Below is a small trained network, with its code and all its weights. Each question gives an input and a target symbol and asks what happens when units are switched off, that is, made to give their printed mean instead of their output.

import numpy as np


def w(rows, s, z=0):
    codes = np.array(rows[::2]) - 128.0
    scale = np.full(codes.shape[1], s)
    scale[-1] = z or s
    return codes * scale


def norm(h):
    return h / np.sqrt((h * h).mean(-1, keepdims=True) + 1e-5)


def f(y):
    return y / 2 * (1 + np.tanh(0.7978845608 * (y + 0.044715 * y**3)))


def softmax(a):
    e = np.exp(a - a.max(-1, keepdims=True))
    return e / e.sum(-1, keepdims=True)


def log_softmax(a):
    a = a - a.max(-1, keepdims=True)
    return a - np.log(np.exp(a).sum(-1, keepdims=True))


def net(x, mask):
    ids = ['αβδεζλξ'.index(c) for c in x.split()]
    T = len(ids)
    res = E[ids] + P[:T]
    r = norm(res)
    for j in range(3):
        rows = slice(2 * j, 2 * j + 2)
        q, k, v = (r @ M[0][rows].T for M in (Q, K, V))
        z = softmax(np.where(np.tri(T) > 0, q @ k.T / 2**0.5, -1e9)) @ v
        o = O[0][rows]
        res = res + np.where(mask[j], z, o[:, -1]) @ o[:, :-1]
    y = f(norm(res) @ A[0][:, :-1].T + A[0][:, -1])
    res = res + np.where(mask[3:15], y, B[0][:, -1]) @ B[0][:, :-1]
    return log_softmax(norm(res)[-1] @ U[:, :-1].T + U[:, -1])


Q, K, V, O, A, B = {}, {}, {}, {}, {}, {}
E = w([
[128,94,79,236,142],'α',
[2,130,133,107,217],'β',
[176,82,198,105,77],'δ',
[75,160,212,151,180],'ε',
[126,172,145,149,151],'ζ',
[116,160,174,211,102],'λ',
[125,131,128,181,175],'ξ',
],0.0095)
P = w([
[250,82,86,2,89],'0',
[42,162,86,94,152],'1',
[56,198,177,129,185],'2',
[97,132,119,201,170],'3',
[85,188,152,187,159],'4',
[78,192,185,162,182],'5',
[118,205,177,182,190],'6',
[124,166,148,223,186],'7',
[125,191,184,189,198],'8',
[99,200,192,153,199],'9',
],0.0045)
Q[0] = w([
[64,31,70,117,63],'h1',
[88,177,105,45,97],'h1',
[111,146,70,176,239],'h2',
[149,111,25,18,78],'h2',
[166,92,104,1,32],'h3',
[99,174,134,125,157],'h3',
],0.0079)
K[0] = w([
[73,80,130,151,119],'h1',
[1,175,58,132,190],'h1',
[187,153,119,100,164],'h2',
[36,160,120,214,190],'h2',
[16,185,124,199,134],'h3',
[206,108,93,113,129],'h3',
],0.0069)
V[0] = w([
[102,216,45,130,85],'h1',
[180,149,88,102,250],'h1',
[182,147,195,141,93],'h2',
[93,97,114,156,91],'h2',
[163,88,15,119,250],'h3',
[80,97,185,60,254],'h3',
],0.0079)
O[0] = w([
[187,88,182,102,130,58],'h1',
[169,122,121,68,69,131],'h1',
[59,162,163,129,2,254],'h2',
[191,183,161,137,207,82],'h2',
[186,128,92,57,114,160],'h3',
[80,204,68,110,137,54],'h3',
],0.0078,0.0034)
A[0] = w([
[154,161,150,149,224,156],'n1',
[159,76,42,89,136,22],'n2',
[66,115,183,49,164,146],'n3',
[133,118,135,130,75,91],'n4',
[76,99,73,197,58,219],'n5',
[156,122,38,25,154,248],'n6',
[164,90,117,151,68,199],'n7',
[52,88,145,40,191,102],'n8',
[253,16,147,132,222,91],'n9',
[239,176,206,176,36,170],'n10',
[89,63,150,153,118,127],'n11',
[163,153,143,109,179,70],'n12',
],0.0062,0.0014)
B[0] = w([
[149,114,37,69,144,157],'n1',
[166,189,126,164,130,138],'n2',
[138,108,147,77,70,147],'n3',
[117,130,114,78,125,136],'n4',
[133,56,143,77,144,254],'n5',
[162,136,172,254,88,187],'n6',
[75,125,176,56,137,160],'n7',
[228,115,142,135,76,136],'n8',
[138,98,177,65,165,206],'n9',
[151,117,117,100,109,202],'n10',
[113,113,89,135,132,171],'n11',
[145,121,109,141,160,121],'n12',
],0.0067,0.0039)
U = w([
[185,82,218,104,211,252],'α',
[122,200,65,110,204,185],'β',
[81,155,185,111,162,38],'δ',
[37,179,94,91,117,132],'ε',
[67,39,103,42,40,107],'ζ',
[91,71,255,197,93,80],'λ',
[144,143,118,116,48,132],'ξ',
],0.0069,0.0026)

Each question gives the input, a string of symbols that net reads in full, and the target symbol t.
The units are the heads (2 rows each of Q, K, V and O) and the neurons (one row each of A and B). Each row of codes is followed by its name. A weight is (code - 128) times the scale printed after its matrix; where a second scale follows, it is the last column's (O, A, B and U).
mask holds one flag per unit, heads first, then neurons. A switched-off unit (its flag False) gives its mean, the last column of its rows in O or B, instead of its output. The means were averaged over made-up inputs and are rounded, as every weight is.
A unit's drop is (log p(t) with every unit on - log p(t) with that unit switched off) / (log p(t) with every unit on - log p(t) with every unit switched off).
The circuit of an input: a set's keep is (log p(t) with only the set's units on - log p(t) with every unit switched off) / (log p(t) with every unit on - log p(t) with every unit switched off). Starting from the 12 units with the biggest drops (on a tie, the unit counted first), units are removed one at a time, each time the one whose removal leaves the highest keep (on an exact tie, the one counted first), for as long as the keep stays at least 0.8.
units of the circuit, in order: the units of the circuit, biggest drop first
unit that matters most: the unit with the biggest drop
heads that matter: for each layer, one digit per head in row order, 1 if its drop is at least 0.15 and else 0, layers parted by /
drop of u: that unit's drop, to one decimal
input ζ α α α ε α β α β λ, target ζ: heads that matter => 010
input ζ λ β α β ε β α ζ α, target ζ: heads that matter => 000
input α λ λ, target α: heads that matter => 011
input ξ β α α ε β ζ, target ξ: unit that matters most => h3
input β λ α ε λ, target β: units of the circuit, in order => (h2; h3)
input ε ξ ξ α λ α α α ε, target ε: heads that matter => 001
input β λ α α λ ζ α α, target β: units of the circuit, in order => (h3; h2)
input ζ ε α β α λ ξ, target ζ: heads that matter => 010
input ξ β α ε, target ξ: heads that matter => 001
input ζ ξ α λ α β, target ζ: heads that matter => 010
input ζ λ ε β, target ζ: heads that matter => 000
input ε α λ α α λ, target ε: drop of h3 => 0.6
input λ β α ξ β, target λ: drop of h3 => 0.8
input ζ ζ β β ε λ β ξ, target ζ: drop of h1 => 0.1
input β λ ε, target β: drop of h3 => 0.5
input β ζ α β ξ β α ξ, target β: units of the circuit, in order => (h3)
